Below is a small trained network, with its code and all its weights. Each question gives an input and a class and asks what happens when units are switched off, that is, made to give their printed mean instead of their output.

import numpy as np


def w(rows, s, z=0):
    codes = np.array(rows[::2]) - 128.0
    scale = np.full(codes.shape[1], s)
    scale[-1] = z or s
    return codes * scale


def norm(h):
    return h / np.sqrt((h * h).mean(-1, keepdims=True) + 1e-5)


def f(y):
    return np.maximum(y, 0)


def log_softmax(a):
    a = a - a.max(-1, keepdims=True)
    return a - np.log(np.exp(a).sum(-1, keepdims=True))


def net(x, mask):
    res = np.array(x, float).reshape(1, 5) / 4 @ E
    u = 0
    for l in range(2):
        y = f(norm(res) @ A[l][:, :-1].T + A[l][:, -1])
        res = res + np.where(mask[u : u + 15], y, B[l][:, -1]) @ B[l][:, :-1]
        u += 15
    return log_softmax(norm(res)[-1] @ U[:, :-1].T + U[:, -1])


A, B = {}, {}
E = w([
[71,133,140,167,155,2,206,77,88,157],'x0',
[114,198,154,124,49,145,233,183,128,72],'x1',
[191,130,138,21,91,32,117,166,209,178],'x2',
[125,126,130,123,135,129,130,134,128,128],'x3',
[106,39,232,131,91,142,135,91,184,101],'x4',
],0.0024)
A[0] = w([
[132,145,216,124,90,124,157,179,117,88,55],'L0N0',
[156,79,174,146,161,105,67,83,143,169,62],'L0N1',
[123,156,56,148,138,151,126,167,96,149,87],'L0N2',
[163,69,101,125,121,182,55,152,111,172,111],'L0N3',
[120,150,157,87,117,110,143,162,201,149,59],'L0N4',
[85,110,162,176,128,63,179,89,123,155,79],'L0N5',
[141,166,156,115,71,146,181,160,136,83,43],'L0N6',
[128,116,146,144,88,196,100,149,141,130,85],'L0N7',
[175,173,174,75,108,66,158,161,193,114,51],'L0N8',
[110,122,253,126,89,145,141,104,163,127,30],'L0N9',
[105,149,115,185,107,140,148,148,127,63,98],'L0N10',
[102,89,210,136,112,175,157,47,168,103,50],'L0N11',
[145,189,52,134,159,132,140,138,149,139,3],'L0N12',
[148,42,222,103,99,132,125,80,162,150,53],'L0N13',
[116,167,133,124,142,138,106,103,99,124,84],'L0N14',
],0.0038,0.003)
B[0] = w([
[94,154,73,192,169,169,142,115,224,148,199],'L0N0',
[52,157,55,119,151,141,171,131,210,134,208],'L0N1',
[130,98,147,138,82,51,71,177,114,64,205],'L0N2',
[156,155,171,143,185,80,242,87,150,105,223],'L0N3',
[110,106,130,144,97,169,117,118,79,182,198],'L0N4',
[204,140,233,91,187,72,178,97,111,84,249],'L0N5',
[83,197,73,152,176,153,146,60,215,148,206],'L0N6',
[147,104,213,79,157,111,148,142,119,104,187],'L0N7',
[95,81,168,138,71,161,108,114,79,214,249],'L0N8',
[121,57,41,169,113,86,130,199,132,45,219],'L0N9',
[97,97,149,113,114,131,99,104,149,253,201],'L0N10',
[120,86,32,170,104,65,65,235,80,41,231],'L0N11',
[134,118,62,150,101,89,96,174,91,56,161],'L0N12',
[128,87,30,163,109,95,87,204,110,92,255],'L0N13',
[123,104,132,124,84,112,118,124,129,129,144],'L0N14',
],0.0032,0.0022)
A[1] = w([
[79,113,147,163,179,213,117,63,64,133,9],'L1N0',
[67,122,184,182,115,201,118,130,74,116,7],'L1N1',
[109,106,172,113,88,108,103,131,122,85,94],'L1N2',
[95,111,236,91,167,48,209,69,65,166,18],'L1N3',
[101,83,93,155,236,152,51,31,119,120,66],'L1N4',
[63,113,165,214,146,168,155,93,30,71,96],'L1N5',
[162,97,132,153,123,167,105,137,143,97,88],'L1N6',
[172,247,30,118,135,75,84,197,6,140,56],'L1N7',
[147,96,144,42,66,71,103,98,170,244,57],'L1N8',
[79,202,138,153,50,174,246,137,125,90,144],'L1N9',
[147,87,80,100,177,77,106,100,174,187,113],'L1N10',
[202,130,185,77,128,240,113,135,164,86,12],'L1N11',
[192,168,144,97,130,254,103,167,106,56,106],'L1N12',
[181,83,137,99,125,208,102,203,204,127,133],'L1N13',
[119,89,162,117,50,50,145,136,181,145,88],'L1N14',
],0.0036,0.0016)
B[1] = w([
[166,131,162,99,70,140,121,169,121,169,171],'L1N0',
[140,138,138,52,83,170,107,162,88,178,163],'L1N1',
[139,118,70,149,138,130,124,147,104,122,157],'L1N2',
[195,173,165,156,169,134,114,98,122,65,224],'L1N3',
[68,184,95,122,101,147,171,127,214,152,206],'L1N4',
[195,124,137,37,69,135,104,168,101,175,231],'L1N5',
[136,145,112,119,147,92,150,137,93,128,163],'L1N6',
[94,2,140,161,110,126,116,162,151,49,255],'L1N7',
[119,132,141,121,82,204,149,150,63,136,225],'L1N8',
[93,110,78,124,195,157,62,74,236,181,234],'L1N9',
[110,165,146,157,102,186,146,117,153,118,211],'L1N10',
[150,153,173,169,198,54,144,56,83,88,169],'L1N11',
[136,136,156,135,138,43,176,80,113,126,200],'L1N12',
[120,164,152,169,161,68,155,96,71,130,225],'L1N13',
[141,144,101,98,153,170,80,146,77,125,222],'L1N14',
],0.0047,0.0032)
U = w([
[106,35,86,161,108,94,107,197,124,52,253],'0',
[180,180,195,149,188,69,157,66,85,96,119],'1',
[147,131,147,76,61,194,113,161,73,227,104],'2',
[69,165,90,146,157,169,135,93,254,177,22],'3',
],0.0092,0.00072)

Each question gives the input, the list of numbers given to net, and the class t.
The units are the neurons (one row each of A and B). Each row of codes is followed by its name. A weight is (code - 128) times the scale printed after its matrix; where a second scale follows, it is the last column's (A, B and U).
mask holds one flag per neuron, layer by layer. A switched-off neuron (its flag False) gives its mean, the last column of its row in B, instead of its output. The means were averaged over made-up inputs and are rounded, as every weight is.
A unit's drop is (log p(t) with every unit on - log p(t) with that unit switched off) / (log p(t) with every unit on - log p(t) with every unit switched off).
The circuit of an input: a set's keep is (log p(t) with only the set's units on - log p(t) with every unit switched off) / (log p(t) with every unit on - log p(t) with every unit switched off). Starting from the 12 units with the biggest drops (on a tie, the unit counted first), units are removed one at a time, each time the one whose removal leaves the highest keep (on an exact tie, the one counted first), for as long as the keep stays at least 0.8.
circuit, biggest first: the units of the circuit, biggest drop first
k most important neurons: the k neurons with the biggest drops, biggest first
top k neurons in layer l: the k neurons of layer l with the biggest drops, biggest first
drop of u: that unit's drop, to one decimal
input [-5,5,-2,-2,-3], class 1: circuit, biggest first	(L1N12)
input [2,-5,-5,7,-4], class 2: circuit, biggest first	(L1N5; L1N0)
input [-6,-2,6,-4,3], class 1: 2 most important neurons	(L1N13; L1N11)
input [-2,5,-5,5,-4], class 2: 2 most important neurons	(L1N5; L1N1)
input [-7,5,-4,7,5], class 1: circuit, biggest first	(L1N11; L1N12)
input [-8,3,1,1,-8], class 0: 4 most important neurons	(L1N7; L0N12; L0N2; L0N5)
input [-6,-6,-8,4,-5], class 2: 3 most important neurons	(L1N0; L1N5; L1N4)
input [1,0,-7,-8,-5], class 2: top 3 neurons in layer 1	(L1N5; L1N1; L1N0)
input [-8,4,3,-3,6], class 1: 2 most important neurons	(L1N13; L1N11)
input [1,-4,6,3,-4], class 2: top 2 neurons in layer 0	(L0N11; L0N13)
input [-3,-4,-4,-2,2], class 2: 4 most important neurons	(L1N5; L1N0; L1N9; L0N6)
input [-2,3,-2,-8,2], class 3: 2 most important neurons	(L0N6; L1N7)
input [5,7,-6,-7,5], class 3: top 3 neurons in layer 1	(L1N9; L1N8; L1N7)
input [3,6,-4,-4,4], class 3: circuit, biggest first	(L1N9)
input [-8,-6,7,-6,-7], class 1: top 2 neurons in layer 1	(L1N13; L1N11)
input [-6,0,-6,5,-3], class 1: top 2 neurons in layer 1	(L1N12; L1N11)
input [-4,-5,1,-8,1], class 3: 3 most important neurons	(L0N1; L1N4; L0N5)
input [0,-1,-5,4,4], class 2: top 3 neurons in layer 1	(L1N5; L1N7; L1N1)
input [-5,-2,0,7,-4], class 1: top 2 neurons in layer 0	(L0N11; L0N13)
input [6,-7,-4,0,6], class 3: 2 most important neurons	(L1N4; L0N1)
input [-4,-7,4,-5,-8], class 0: 2 most important neurons	(L1N7; L1N9)
input [6,0,-7,-3,4], class 2: circuit, biggest first	(L1N5)
input [1,1,7,2,-8], class 0: top 2 neurons in layer 1	(L1N7; L1N5)
input [-8,-7,2,7,-2], class 1: drop of L1N11	0.1
input [-6,-6,3,-7,-3], class 1: drop of L0N6	0.2
input [5,0,0,-7,-6], class 0: drop of L1N7	1.2
input [-3,-1,-6,-1,-2], class 2: drop of L1N7	0.0
input [-8,-3,-6,6,-5], class 1: top neuron in layer 1	(L1N12)
